Here is a tiny trained network, its code and every weight. The questions are about switching its units off for an input and a class, where a switched-off unit gives its printed mean instead of its output.

import numpy as np


def w(rows, s, z=0):
    codes = np.array(rows[::2]) - 128.0
    scale = np.full(codes.shape[1], s)
    scale[-1] = z or s
    return codes * scale


def norm(h):
    return h / np.sqrt((h * h).mean(-1, keepdims=True) + 1e-5)


def f(y):
    return np.maximum(y, 0)


def log_softmax(a):
    a = a - a.max(-1, keepdims=True)
    return a - np.log(np.exp(a).sum(-1, keepdims=True))


def net(x, mask):
    res = np.array(x, float).reshape(1, 5) / 4 @ E
    u = 0
    for l in range(2):
        y = f(norm(res) @ A[l][:, :-1].T + A[l][:, -1])
        res = res + np.where(mask[u : u + 7], y, B[l][:, -1]) @ B[l][:, :-1]
        u += 7
    return log_softmax(norm(res)[-1] @ U[:, :-1].T + U[:, -1])


A, B = {}, {}
E = w([
[118,21,81,242,233,38,104,77],'x0',
[58,183,59,120,230,136,215,139],'x1',
[95,112,142,239,142,198,254,244],'x2',
[58,243,156,135,75,133,23,128],'x3',
[118,73,223,190,140,114,175,44],'x4',
],0.0089)
A[0] = w([
[130,171,120,106,118,130,111,115,2],'L0N1',
[157,110,166,129,101,146,213,140,70],'L0N2',
[219,41,112,79,77,134,68,132,156],'L0N3',
[97,150,109,154,187,120,55,107,66],'L0N4',
[134,134,135,7,146,139,187,78,190],'L0N5',
[124,83,156,169,159,137,156,107,88],'L0N6',
[75,188,227,169,42,146,82,105,114],'L0N7',
],0.02,0.0048)
B[0] = w([
[31,69,103,120,129,111,152,172,157],'L0N1',
[18,95,99,141,68,149,119,160,197],'L0N2',
[225,131,176,59,121,111,85,140,240],'L0N3',
[39,142,89,101,88,140,73,94,183],'L0N4',
[225,182,222,103,66,85,124,128,233],'L0N5',
[134,124,111,207,157,117,166,103,194],'L0N6',
[255,168,183,40,116,38,155,140,248],'L0N7',
],0.018,0.014)
A[1] = w([
[164,73,217,177,126,167,159,93,66],'L1N1',
[164,123,120,151,136,143,166,159,179],'L1N2',
[129,100,106,88,82,184,147,242,118],'L1N3',
[148,106,180,130,192,63,80,2,114],'L1N4',
[186,64,122,129,224,145,64,136,68],'L1N5',
[96,219,157,74,93,246,213,193,132],'L1N6',
[64,153,115,110,198,155,207,101,4],'L1N7',
],0.021,0.0028)
B[1] = w([
[8,104,168,125,30,120,109,68,188],'L1N1',
[110,83,138,177,172,96,110,41,168],'L1N2',
[178,229,116,106,163,110,142,95,204],'L1N3',
[213,181,116,85,130,146,177,202,253],'L1N4',
[67,198,125,84,60,77,49,113,166],'L1N5',
[211,180,80,16,141,111,53,151,219],'L1N6',
[207,148,80,121,185,125,123,118,170],'L1N7',
],0.015,0.013)
U = w([
[139,158,7,190,206,96,184,97,79],'0',
[76,30,139,253,133,113,207,91,112],'1',
[91,93,147,157,178,207,131,206,12],'2',
[14,130,64,113,94,124,90,108,133],'3',
[219,181,135,39,101,82,113,157,215],'4',
[99,46,124,148,161,229,147,234,2],'5',
],0.014,0.0049)

Each question gives the input, the list of numbers given to net, and the class t.
The units are the neurons (one row each of A and B). Each row of codes is followed by its name. A weight is (code - 128) times the scale printed after its matrix; where a second scale follows, it is the last column's (A, B and U).
mask holds one flag per neuron, layer by layer. A switched-off neuron (its flag False) gives its mean, the last column of its row in B, instead of its output. The means were averaged over made-up inputs and are rounded, as every weight is.
A unit's drop is (log p(t) with every unit on - log p(t) with that unit switched off) / (log p(t) with every unit on - log p(t) with every unit switched off).
The circuit of an input: a set's keep is (log p(t) with only the set's units on - log p(t) with every unit switched off) / (log p(t) with every unit on - log p(t) with every unit switched off). Starting from the 12 units with the biggest drops (on a tie, the unit counted first), units are removed one at a time, each time the one whose removal leaves the highest keep (on an exact tie, the one counted first), for as long as the keep stays at least 0.8.
circuit, biggest first: the units of the circuit, biggest drop first
unit that matters most: the unit with the biggest drop
top k neurons: the k neurons with the biggest drops, biggest first
k most important neurons of layer l: the k neurons of layer l with the biggest drops, biggest first
drop when u is switched off: that unit's drop, to one decimal
input [1,7,-8,3,-8], class 3: 4 most important neurons of layer 0	(L0N7, L0N4, L0N3, L0N1)
input [5,2,5,-3,-8], class 0: unit that matters most	L0N3
input [7,8,1,3,-6], class 3: circuit, biggest first	(L0N4, L0N7)
input [7,4,-7,3,1], class 3: circuit, biggest first	(L0N4, L0N7)
input [-2,-2,6,-6,1], class 0: top 2 neurons	(L0N2, L0N5)
input [1,7,-3,-8,3], class 1: 2 most important neurons of layer 0	(L0N7, L0N3)
input [-3,4,1,-7,7], class 3: top 3 neurons	(L0N2, L0N6, L1N1)
input [7,4,2,5,8], class 0: 3 most important neurons of layer 0	(L0N3, L0N5, L0N7)
input [-3,-4,4,-6,8], class 3: top 2 neurons	(L1N1, L0N2)
input [3,3,4,-4,-2], class 0: top 4 neurons	(L0N5, L1N7, L0N3, L0N7)
input [4,1,-4,7,-5], class 3: 3 most important neurons of layer 0	(L0N4, L0N5, L0N3)
input [1,8,2,2,7], class 0: top 2 neurons	(L1N7, L0N5)
input [5,6,5,3,-4], class 0: drop when L0N5 is switched off	0.2
input [-2,3,4,-7,8], class 1: unit that matters most	L0N6
input [6,7,5,-4,-1], class 0: drop when L1N7 is switched off	0.3
input [3,1,3,0,5], class 1: drop when L0N2 is switched off	0.0
